Known rows:
[ 24 -30 -36  14 -61  17  -7  -9 -21 -18  -5   1 -16 -28  11  -1  18 -21
  30  14  18  -6 -16 -31  48  -9  34 -20  13  -2   9 -16]: Z443
[  46   34  -23   39  -25   29   20   14   14   50    7  -15   17  -40
  -31   11   26   -5 -107   14   67    8    3   44   -4   -6  -25   12
   -5    2   -3   34]: Z855
[ 29  -2 -12   7 -36   8   5  10 -19 -28 -19  -2 -28 -21   7   2  -8  -7
   8  -5  10   5 -11 -14  31  -8  46 -38  23 -21   0   1]: Z357
[ 14  -3 -27  14 -28  10  -9   2 -32 -16  -8  -7 -15 -22  -3   9   7 -21
  20   2  22   3  10 -14  27   2  40 -53  29   1  -3  -4]: Z765
[ -1 -28 -12   1 -15   5 -15 -15  -4   8  18  11  21  35   0 -14  10  -7
  21  23 -29 -26 -27   5  18  -8 -14  42 -24  18  27   0]: Z372
[  7   8 -37   9  35  18 -12  20   3  23 -51 -19  40 -19 -13  -5  10   7
 -57   4  39  30   9  -8 -26   3  -3 -14  10   1  -3 -23]: Z381
[ -8  -6  -6   3   7   1 -16  -6 -11  10  20   7  17  38  -9  -7  -1  -9
  14  14 -23 -20 -11  21   3  -1 -12  16 -16  23  18  13]: Z657
[ 10 -17 -41  11   7 -11 -26  41  31  -4  -6 -35  -2 -23   4 -15 -58   8
 -45 -14  81  29 -36   6 -50  -8 -35 -44 -39  56  13  -7]: Z133
[  1 -16   7  -3  10 -26 -28  28   7 -27  29 -16 -18  53   5 -24 -89   8
   4 -16   3  -7 -52  38 -34 -15 -13 -17 -43  52  35  36]: Z919
[  6  -2 -21   5  10  -4   4  11  30  19 -30  -6  11 -43   5   3  28   7
 -42   8  37  29  10 -18 -18   5 -31  -3 -10   3  -4 -24]: Z48
[ -6   6  31 -11  18 -21   2   0   5  -4   5  12  -2  32   1  -5  -5   7
   8   4 -42  -5   0  18  -7   0  -8  19  -9  -1  14  20]: Z535
[  9  -1   1  23  20  13  16  12  36  19 -37  -7  -2 -27  17  -4  -4  -6
 -56   3  32  35  28  -3 -19  -4 -28  -3 -16 -24   0 -42]: Z876
[  5  11   0 -16 -29  -2  15   3 -16 -32   1  -5 -32 -39   1  19   5   5
  27 -23  13   4  -5 -26  19   9  39 -39  32 -20 -35   2]: Z487
[  2   3 -19   4  18  -5   5  14  29  18 -30  -7  10 -43   1   5  28   7
 -42   5  36  32  16 -16 -22   8 -30  -9  -5   4  -7 -22]: Z324
[ 11  -2   3 -13 -40   1   8  -6 -12 -29  -2  -9 -28 -41   6  13   6   5
  30 -14  18   5 -10 -30  17   1  43 -25  32 -20 -19   9]: Z26
[ -6   4  30 -10  16 -21   2  -1   7  -4   6  13  -3  32   3  -4  -5   6
   6   3 -41  -6  -3  17  -5   0  -9  20 -11   0  15  21]: Z217
[ -8  12  45 -13  18 -18   8  -4   9  -3  10  10 -10  30   8 -11 -35  29
   3 -25 -39 -13   3  11  -1 -13   0  44  -1 -21  10  15]: Z176
[-20   9  30 -27  19 -12  -1  -9  -2  -4  17   1  10  25  -8   3  -5  17
  16  -9 -30 -10 -11   9 -19   6  -1  27   3   1  -6  27]: Z554
[  1  28 -41   6 -18   2  25  21 -28 -28  15  18 -40 -23  -6  24  15 -16
  25 -21   2 -17   2 -10  47  22  14 -79   3   3 -50 -37]: Z131
[  3   0 -20   4  13  -6   5  13  30  19 -29  -7  10 -44   2   4  28   6
 -42   6  38  30  12 -15 -19   7 -31  -5  -8   4  -6 -22]: Z698
[ 14 -11   9  27 -30  13  12  -9  -8 -19 -12   2 -42 -22  25   5  -7 -33
  24   3  13  12  38 -12  29  -4  28 -43  17 -29   3 -24]: Z834

Facts:
Z104 {kiplor=stazu, lugriplom=d}
Z11 {kiplor=stazu, lugriplom=a}
Z114 {kiplor=stazu, lugriplom=a}
Z115 {kiplor=grubrem, lugriplom=d, nupegu=Z161 Z487 Z131}
Z125 {kiplor=grubrem, lugriplom=a}
Z131 {kiplor=futik, lugriplom=a}
Z133 {kiplor=stazu, lugriplom=a, nupegu=Z932}
Z14 {kiplor=grubrem, lugriplom=e}
Z146 {kiplor=stazu, lugriplom=c}
Z161 {kiplor=grubrem, lugriplom=b}
Z175 {kiplor=grubrem, lugriplom=f}
Z176 {kiplor=grubrem, lugriplom=g}
Z178 {kiplor=grubrem, lugriplom=a, nupegu=Z540}
Z185 {kiplor=grubrem, lugriplom=d, nupegu=Z431 Z69}
Z186 {kiplor=futik, lugriplom=d}
Z190 {kiplor=grubrem, lugriplom=b, nupegu=Z988}
Z204 {kiplor=grubrem, lugriplom=d}
Z212 {kiplor=stazu, lugriplom=a}
Z217 {kiplor=grubrem, lugriplom=b}
Z252 {kiplor=futik, lugriplom=c, nupegu=Z204 Z217}
Z26 {kiplor=futik, lugriplom=c}
Z260 {kiplor=grubrem, lugriplom=a}
Z27 {kiplor=grubrem, lugriplom=a, nupegu=Z277}
Z273 {kiplor=grubrem, lugriplom=f}
Z275 {kiplor=futik, lugriplom=e, nupegu=Z907}
Z277 {kiplor=grubrem, lugriplom=f}
Z278 {kiplor=futik, lugriplom=b}
Z287 {kiplor=grubrem, lugriplom=c, nupegu=Z834 Z639 Z537 Z786}
Z289 {kiplor=grubrem, lugriplom=e}
Z319 {kiplor=stazu, lugriplom=g}
Z320 {kiplor=grubrem, lugriplom=d, nupegu=Z500}
Z324 {kiplor=stazu, lugriplom=a}
Z325 {kiplor=grubrem, lugriplom=b}
Z333 {kiplor=grubrem, lugriplom=e, nupegu=Z500 Z131}
Z357 {kiplor=futik, lugriplom=b, nupegu=Z325 Z175}
Z36 {kiplor=stazu, lugriplom=a}
Z367 {kiplor=grubrem, lugriplom=a}
Z368 {kiplor=grubrem, lugriplom=a, nupegu=Z495}
Z372 {kiplor=grubrem, lugriplom=a, nupegu=Z675 Z786}
Z373 {kiplor=grubrem, lugriplom=e, nupegu=Z813 Z146}
Z376 {kiplor=stazu, lugriplom=f, nupegu=Z260}
Z381 {kiplor=stazu, lugriplom=a, nupegu=Z782 Z212}
Z399 {kiplor=grubrem, lugriplom=b}
Z409 {kiplor=futik, lugriplom=a, nupegu=Z11}
Z41 {kiplor=grubrem, lugriplom=a}
Z411 {kiplor=futik, lugriplom=c}
Z419 {kiplor=futik, lugriplom=a}
Z425 {kiplor=grubrem, lugriplom=a}
Z431 {kiplor=grubrem, lugriplom=a}
Z443 {kiplor=futik, lugriplom=a, nupegu=Z125 Z547}
Z449 {kiplor=grubrem, lugriplom=c}
Z450 {kiplor=stazu, lugriplom=d}
Z468 {kiplor=stazu, lugriplom=a, nupegu=Z419}
Z472 {kiplor=grubrem, lugriplom=g, nupegu=Z474 Z551 Z782 Z161 Z554 Z104 Z722}
Z474 {kiplor=grubrem, lugriplom=d}
Z478 {kiplor=futik, lugriplom=a}
Z48 {kiplor=stazu, lugriplom=a}
Z487 {kiplor=futik, lugriplom=c}
Z495 {kiplor=stazu, lugriplom=f}
Z500 {kiplor=futik, lugriplom=g}
Z507 {kiplor=stazu, lugriplom=d}
Z522 {kiplor=grubrem, lugriplom=b}
Z535 {kiplor=grubrem, lugriplom=b}
Z536 {kiplor=futik, lugriplom=a, nupegu=Z260 Z822}
Z537 {kiplor=futik, lugriplom=a}
Z540 {kiplor=futik, lugriplom=a}
Z547 {kiplor=grubrem, lugriplom=f}
Z551 {kiplor=grubrem, lugriplom=b}
Z554 {kiplor=grubrem, lugriplom=c}
Z574 {kiplor=futik, lugriplom=a, nupegu=Z419 Z48}
Z593 {kiplor=stazu, lugriplom=b}
Z596 {kiplor=grubrem, lugriplom=c}
Z60 {kiplor=futik, lugriplom=a}
Z604 {kiplor=stazu, lugriplom=d}
Z612 {kiplor=futik, lugriplom=g}
Z614 {kiplor=stazu, lugriplom=a, nupegu=Z673 Z858 Z741 Z596}
Z622 {kiplor=stazu, lugriplom=a, nupegu=Z813 Z60 Z104}
Z639 {kiplor=futik, lugriplom=d}
Z657 {kiplor=grubrem, lugriplom=a, nupegu=Z876}
Z658 {kiplor=grubrem, lugriplom=c, nupegu=Z80 Z959}
Z673 {kiplor=futik, lugriplom=c}
Z675 {kiplor=futik, lugriplom=a}
Z69 {kiplor=grubrem, lugriplom=a}
Z698 {kiplor=stazu, lugriplom=a}
Z714 {kiplor=futik, lugriplom=d, nupegu=Z941}
Z717 {kiplor=grubrem, lugriplom=a, nupegu=Z399 Z554 Z41}
Z72 {kiplor=futik, lugriplom=e}
Z722 {kiplor=grubrem, lugriplom=b}
Z741 {kiplor=grubrem, lugriplom=a}
Z743 {kiplor=stazu, lugriplom=a, nupegu=Z26 Z522}
Z765 {kiplor=futik, lugriplom=a, nupegu=Z551 Z535 Z593 Z324}
Z782 {kiplor=grubrem, lugriplom=c}
Z786 {kiplor=futik, lugriplom=b}
Z787 {kiplor=stazu, lugriplom=d, nupegu=Z161}
Z788 {kiplor=futik, lugriplom=a}
Z8 {kiplor=grubrem, lugriplom=a, nupegu=Z959 Z698}
Z80 {kiplor=grubrem, lugriplom=a}
Z807 {kiplor=grubrem, lugriplom=c}
Z811 {kiplor=stazu, lugriplom=b}
Z813 {kiplor=grubrem, lugriplom=a}
Z822 {kiplor=grubrem, lugriplom=a}
Z827 {kiplor=stazu, lugriplom=a}
Z829 {kiplor=stazu, lugriplom=a, nupegu=Z989 Z788 Z547 Z827}
Z834 {kiplor=futik, lugriplom=f}
Z842 {kiplor=grubrem, lugriplom=a, nupegu=Z36}
Z847 {kiplor=grubrem, lugriplom=a, nupegu=Z289}
Z855 {kiplor=stazu, lugriplom=a, nupegu=Z289}
Z858 {kiplor=grubrem, lugriplom=b}
Z859 {kiplor=grubrem, lugriplom=b, nupegu=Z782 Z822}
Z868 {kiplor=futik, lugriplom=c, nupegu=Z551 Z449 Z367}
Z876 {kiplor=stazu, lugriplom=f}
Z879 {kiplor=stazu, lugriplom=b, nupegu=Z604 Z104}
Z907 {kiplor=futik, lugriplom=a}
Z914 {kiplor=grubrem, lugriplom=d}
Z919 {kiplor=grubrem, lugriplom=b, nupegu=Z932}
Z92 {kiplor=grubrem, lugriplom=a, nupegu=Z131}
Z921 {kiplor=futik, lugriplom=d, nupegu=Z858}
Z928 {kiplor=grubrem, lugriplom=b}
Z932 {kiplor=stazu, lugriplom=b}
Z941 {kiplor=futik, lugriplom=a}
Z959 {kiplor=grubrem, lugriplom=g}
Z97 {kiplor=grubrem, lugriplom=g, nupegu=Z26 Z507}
Z977 {kiplor=grubrem, lugriplom=b, nupegu=Z612 Z786}
Z978 {kiplor=grubrem, lugriplom=c, nupegu=Z992 Z547}
Z988 {kiplor=grubrem, lugriplom=c}
Z989 {kiplor=stazu, lugriplom=a}
Z992 {kiplor=futik, lugriplom=b}

Rows:
No name comes twice in this set of rows, the named rows included.
[  3   8  -2 -20  11  -1  14  13  34   8 -29 -16  11 -48   1   3  13  32
 -46 -16  36  31 -14 -23 -31   3 -16  14   3 -17 -23 -11]  Z146
[ -1 -22   6 -23 -21   9  -5 -15   1  -2  18   5  21  30   1 -14  -6  18
  18   4 -30 -26 -56  -4   7 -12   1  63 -16  -4   8  13]  Z978
[-18  -1  11  -3  18 -16 -13 -10  -6   9  16   7  11  29  -6   1  10  -8
  20  13 -29 -11  12  17  -7   6 -15   9  -6  22  15  16]  Z813
[ -8   8  31 -12  24 -20   2   1   2  -3   2  11  -1  34   0  -4  -5   7
   4   2 -43  -3   3  18  -8   2  -6  15  -7  -1  13  20]  Z722
[ 11   2 -37  11  21  16  -7  19  10  22 -40 -16  32 -25  -8  -5  10   6
 -56   4  40  26   0  -8 -19   0 -12  -9   0   5  -3 -24]  Z622
[ -4 -28  24  14  -4   8   3 -22  13   8  10  17  -2  40  22 -16 -10 -20
  18  22 -37 -14   8  11  13 -13 -19  42 -30 -12  32 -17]  Z547
[  3   4  26  -6   7   1   2  -1   1  -1  10   6   3  41   4 -22 -48  29
  -7 -22 -33 -20 -22  14   6 -22   9  53  -8 -20  17  11]  Z97
[ -8  28  22  -7  51   8  -5  10 -26   0 -11  -1  22  59 -13 -17 -56  31
 -16 -32 -40 -15   1  24  -9 -13  30  24  16 -24   3   9]  Z472
[-15  25 -33   0  21   7   9  19 -20   0  36  26   8  51 -23   2  -6  -3
   4  -8 -42 -45 -28  30  23  14 -25 -10 -38  25 -27 -21]  Z92
[ 14  15  13  -6  19  -5  23  20  41   8 -39  -8  -4 -39  15  -8 -20  43
 -62 -33  25  29   4 -20 -17 -14  -9  27   0 -40  -9 -24]  Z319

The same nodes again, as new rows of numbers:
Known rows:
[-12  21   1  43 -13  11  -8  -2 -16  -7  -5 -10 -18  -6  -4  -9  -5 -18
  10  21   2  10  21 -13 -35  -7 -16  11  18 -16  12  35   5  13  10   7
 -11   4 -31  31  16  33  -7 -12   8]: Z698
[ -8  13   0  40 -11  14 -12  -2 -11  -4   6  -9 -17  -6   1  -6   2 -18
  11  18  -8   2  24 -13 -38  -6 -22  13  14 -16  14  37   1  12   6   5
  -7   3 -26  20  25  34  -7  -5  12]: Z11
[  2   4  -1  27 -34   3 -19   2   1   4   9   1  -6   3   6  10   5 -12
  -3   8 -10   8  26 -22 -52  -2  -8  11  30 -34  16  26  -3  18  -7  31
 -11   8 -13   2  28  23 -15   6  13]: Z146
[ 25  -6 -25 -16  25   2 -16  10  20 -15 -11  -2 -23 -48   8  17  -9   4
  20  27 -41 -13  18   9   2  -2  -7 -25  13 -34   2  16  26 -26 -13 -38
  14   8 -26   5  25 -18  20   7 -15]: Z125
[  4   8  12  44   7  15   3 -17 -12 -12   8   2  -9  -3  -1   0   5 -25
   6  18   4  -2  23 -20 -29 -22 -16   6  16   2  19  32  -3  12   3   7
 -19   2 -28  12  26  30  -9  -2  16]: Z133
[-12  15   1  41 -10  14  -9  -1 -13  -4   1 -10 -15  -9  -2  -7  -2 -17
   9  21  -3   5  22 -13 -37  -5 -19  11  16 -17  14  37   5  12   8   7
  -7   1 -29  23  22  35  -6 -11   9]: Z48
[ 12 -29  28  37  28  31  10   6 -28  -3  37   2  25  -8  17   9   1 -27
  -6  32  -5  -5  34 -11 -26 -29 -40  14 -22   9  45  37 -29   7  -2   8
 -16 -24 -31 -24  46  38 -24   1  30]: Z614
[ 30 -20  24 -44   7 -28  18   2  15  -1  -9  32  21 -17  -3  -8 -16  54
 -18  -6  25 -26 -21 -30  14 -29 -17 -32  15  -6  12 -15  -8  -7   7  29
 -42  29  38 -46  33 -43  11  41  50]: Z472
[  7 -20  -7  17  50   2  16  -1   2 -13  23  18 -29 -23  -6 -16 -32  51
  10   7 -14 -35 -26 -21  20 -18   7 -15  -6  33  -2   7  15  -6  16 -33
  19  22  26 -31  31  19  15  26   2]: Z977
[ 24   6   0  -7  16   8  21  11  11 -24  -4  19   7 -20  -3  15 -22   8
  -7  18  -7  -9  -2 -18   3 -27  20 -19  21   3  18   1  -8 -30  12  -4
   4  26 -11 -46  18 -32 -15  19  21]: Z717
[ 37 -11   1  -1  -9 -13  43  -6  45 -12  -4  13  12 -11   0  18  17 -14
 -13 -20  10  22   9 -27  -2 -10 -16  32  12  15  28  -3 -16  15 -34  33
  -2  28 -11 -46 -12  -6 -22   4 -13]: Z868
[ 10   3 -21 -21 -32  -9 -14  39  16  -4 -14   8   0 -20   0  17 -26  23
 -11  15 -29   9   3 -12 -21   8  22  -9  26 -40   7  -1   3 -18   5  16
  19  34   1 -32  16 -31 -14  17   2]: Z554
[ 13   8 -11  22   3  13 -31 -18  13  -7   9 -10 -28 -16  12  13  23 -30
  23   9 -26 -12  41   1 -40  -7 -44  -2  23 -33  16  42  16   5 -22 -17
 -11  -3 -35  28  37  23  16   3   5]: Z989
[  8   6 -22 -20 -35  -8 -13  40  19  -1 -13   8  -1 -21   0  14 -27  23
 -12  16 -28  12   3  -9 -19  10  23  -9  27 -43   6   1   6 -20   4  16
  19  34   1 -31  18 -28 -12  13   0]: Z782
[ 10   4   2  -7  33   4  22  13  -3 -16 -10  21  -5 -34   2 -14 -30  30
   8  27 -10  -8 -29 -12  20 -11 -14 -22  -1  12   4   5   7 -12  23 -27
  -1  11   1  -9  30  -2  16   0  12]: Z190
[  3   8  12  44   9  15   3 -14 -10 -10   8   2  -9  -3  -2   2   3 -25
   6  19   6  -3  23 -20 -30 -23 -14   5  17   0  20  33  -4  12   3   8
 -18  -1 -29  11  27  33  -8  -1  19]: Z855
[  8   1 -18  12  -8  -5  27   8  26 -10 -14 -15 -12 -30  -8  -6   5 -10
   7  -5   0  26   6  -5   3  12 -35  42  -9   9  18  18   3  15 -18   2
  18  18 -26  -6 -22  14  -8 -22 -30]: Z907
[  1   1 -13   3   8   3   0  28  -4 -11 -17  -2 -12 -36  -7  -1 -32  16
   6  36 -21   3   2  -3   5  -1  16 -11   2 -17   6  15  13 -20  14 -18
  20  14 -20  -1  13  -8  -2  -5 -11]: Z431
[  9  20 -28   4 -36  -8  15  16  35  -9 -17 -14 -11 -25  -9  -3   6  -6
   1 -21  -3  26  -1  -6 -10  17 -35  43   5  -2  20  16   1   9 -16  11
  25  34 -20 -22 -23  -4 -14 -14 -16]: Z131
[ 24 -14  -3   9  -2 -24  35   2  17 -12  -3 -18  -7 -12  -8  -5  18   8
  -8 -20  47  11  -5 -23  44  -1 -50   4 -28  12  17  16   1  29 -26  11
 -12   5  -7  -7 -12   0   8 -14 -13]: Z714
[  0   8 -16  -6   7  -1   0  33  -7  -9 -15   1 -15 -33   0 -15 -31  36
   3  24 -13   1 -27  -7  18  11 -16 -23  -8 -14  -3  15  16  -8  25 -27
  16  10   0   4  24  -4  20  -9   1]: Z289

Rows:
No name comes twice in this set of rows, the named rows included.
[ -1 -47  -4   5  -7 -45   7  -4  27  20   7 -15 -29 -24 -11 -41   2  62
   4 -40  21 -12 -11 -13  16  14 -55  37 -28  14   5   8  22  40 -31  24
   0  24  45  -8  -8  35  21  17 -25]  Z612
[  5 -34  15 -29   8 -33   0  17  -3  14 -22   9   1 -37  -3 -28 -24  62
  -1  17  13 -17 -17 -13  21   2 -21 -26 -13 -20  -1   1  16   1   6  11
 -28   8  27   5  25  -9  27  16  11]  Z176
[ 20  17  -2 -18  20   5  21  12  10 -21  -3  27   6 -23   6  -2 -23  30
  -3   7  -8 -13 -32 -18   6 -18 -14 -22  15  11  10   0  -4 -19  24 -14
  -1  27   9 -41  34 -25   4  18  35]  Z859
[ -2  20   8  32   4  12  -3  -9 -13  -6  10   5 -12  -6   9 -18   3   2
   9   6  -2  -6  -6 -16 -28  -7 -53   3  12   3  14  33   2  22  17  -7
 -19  -1  -7  18  42  37  11  -4  29]  Z811
[ 16 -53   4  23  41  -9  14  -4  10  -5  20  19 -24 -17  -8  13 -29  30
  -2  18 -13 -27  11 -29  14 -28  58 -13   2  13   1  -3  12  -9 -10   1
  16  20  15 -36  18  19  -9  34 -25]  Z287
[ -6  40  -9  21 -26  13 -13   2  -4  -2  14   3  -8   0   9 -15   3   7
   5 -10  -7  -4 -12 -16 -48   0 -61   9  26  -9  15  30  -2  16  20   4
 -13  15   3  -3  43  20   3   4  44]  Z593
[ -9  12   3  36 -27 -12 -14   2 -23   2   2 -23 -22   5  -7 -10   7   6
  -1   6  39   1  10 -24  -2   0 -37 -20  -2 -27   3  40  10  32   7  15
 -28  -9  -9  39  25  22  12 -11  24]  Z507
[ 47 -15 -10  -5  36  -1  27 -26  52 -20  -7  -1 -12 -36   6  15  34 -31
  16 -11 -11   2  25  -3  13 -14 -48  18   5  13  25  16  10   4 -50 -19
  -2   9 -36  -9  -5   0  12  -5 -29]  Z443
[ 20   0 -17  -1 -36 -17  21  12  41  -3 -13  -2   1 -16  -4   9   9  -5
  -7 -18  -3  32   5 -16 -13  13 -19  39  14  -8  20   2  -2  17 -28  32
  14  31 -13 -27 -22  -2 -18  -8 -23]  Z487
[ 13  19   3  23 -29  -3  -8  -4  -5 -10  19  -8  -5  22  -1   9  19   1
 -14 -18  40 -11   9 -33 -11 -21 -41 -25  14 -17  17  27 -11  24   2  26
 -35   6   5 -13  35  -5   1  15  53]  Z787
[ -2   9   6  41  -3  15  -6  -9 -10  -6   7  -6 -14  -4  -1  -3   5 -20
  10  16   1  -1  24 -15 -37 -14 -20   9  17  -8  18  35  -2  12   2   6
 -13   2 -28  12  25  33  -7  -2  13]  Z114
[ 29  -2  -1 -15   2 -13  15  18   3 -19  -1   6   1  -7  -7  12 -11  30
 -17   2  33 -16 -11 -28  35 -26   0 -51   2  -9   8   3  -6  -8  11   7
 -16  17  10 -34  21 -45   5  19  33]  Z115
[  7  -6 -10  12 -24 -20  25   9  26   1 -29  -8  -9 -29  -7  -6   2  -5
  -1   3   3  38   6 -12  -1  22 -14  38   0  -9  11  13   9  21 -25  23
  12  14 -25  13 -28  19  -9 -29 -46]  Z26
[ 27 -24   7  12   7 -13  45  -8  30  -7 -11   6   4 -24  -2   7  12 -16
  -3  -1  12  25  13 -23   9  -5  -8  30  -5  15  21   5  -2  20 -33  25
  -2  10 -22 -13 -17  18 -12 -12 -35]  Z252

The same nodes again, as new rows of numbers:
Known rows:
[-40  33  26 -25   3  20 -27  27 -22  -2   5   8  35]: Z450
[  5 -13 -10 -51 -10  15  -3  11  -2 -47  34  55  21]: Z92
[-40  19  31  -4  21  -6 -23  33 -20   0  21  28   5]: Z381
[-39  32  27 -27  14   8 -33  28 -18 -10  -4   6  25]: Z212
[-16  -5  13 -11  -9  42  12 -36 -24  11  43  30  37]: Z287
[-26   0  14  28  13  13 -36  10 -19 -27  30  43  80]: Z714
[-25  10   8   7  16   9 -49   7 -13 -45   0  16  85]: Z478
[-15  -4  10 -21  25  15   0 -18 -17 -30  10  32  17]: Z717
[-13   1   5 -33  -6  37 -14 -38 -11  -6  10   4  31]: Z858
[-31  30  29 -32   6  17 -35  25 -22   8  10   5  33]: Z319
[-28  32  26 -30  15  19 -38  29 -30   8   9   6  32]: Z495
[-26   9   7  19 -20  29 -35 -10 -20  -3  38  12 102]: Z26
[ -6  17  49  -2   6  30 -20  58  -2   7 -42  43  27]: Z855
[-40  33  26 -24   3  21 -27  26 -23  -2   6   7  34]: Z507
[-20   9   1 -25  20  11  -1 -30 -19 -33  -7   1  21]: Z260
[-31  -1  11  42  28 -15 -35   4 -17 -29  26  32  59]: Z536
[-17  -6  14 -10  -9  42  12 -35 -25  11  44  31  37]: Z978
[-25  -1  14  25  24   1 -42  14 -14 -36  20  40  71]: Z765
[ -5  -7  -2 -35  -6  27   5  -3 -13 -31  34  46  28]: Z320
[ 16  -6  24  -9   8  40   7   3  -2 -20 -47  41  29]: Z847
[-26  13   6  14   4  15 -42   3 -18 -35  12  14  92]: Z186

Rows:
No name comes twice in this set of rows, the named rows included.
[-17   8  -2 -25 -22  39   8 -41 -23   3  30   1  44]  Z554
[-18  10  -2 -31   4  27   3 -29 -21 -29   2   4  35]  Z474
[-25  -2  11  36 -15  19 -27  -3 -21   5  60  35  87]  Z868
[-16  12   5   7  16  15 -53   5 -26 -26  16  13  91]  Z834
[-17 -10   2  -1   1  10   1 -38 -15   7  38  18   4]  Z859
[-41 -14  36 -45  43  57 -30 -46 -29 -10  60  48  36]  Z919
[-22   3  11  12  -4  24 -56  -6  -9 -11  19  14  87]  Z786
[-33  21  30  -2  24   2 -26  30 -33  20  33  25  10]  Z376
[-27  18   2  20  -3  22 -32   2 -29 -26  25  13 100]  Z72
[-23  -2  17  23  25   5 -43  14 -14 -37  18  43  75]  Z409
[-42  33  23 -18   1  13 -24  25 -22   1  10   6  28]  Z104
[ -6  -2 -11 -40 -22  25 -11 -28  -6 -11  25   8  26]  Z161
[ 10  13   8 -13 -16  54  17 -13 -19 -10 -34  12  53]  Z289
[-20  -9  15  24  -1  19 -51   2  -8  -5  39  38  76]  Z357
[ -8   5  -1 -11  -8  13 -51  17 -11 -35  29  26  94]  Z500

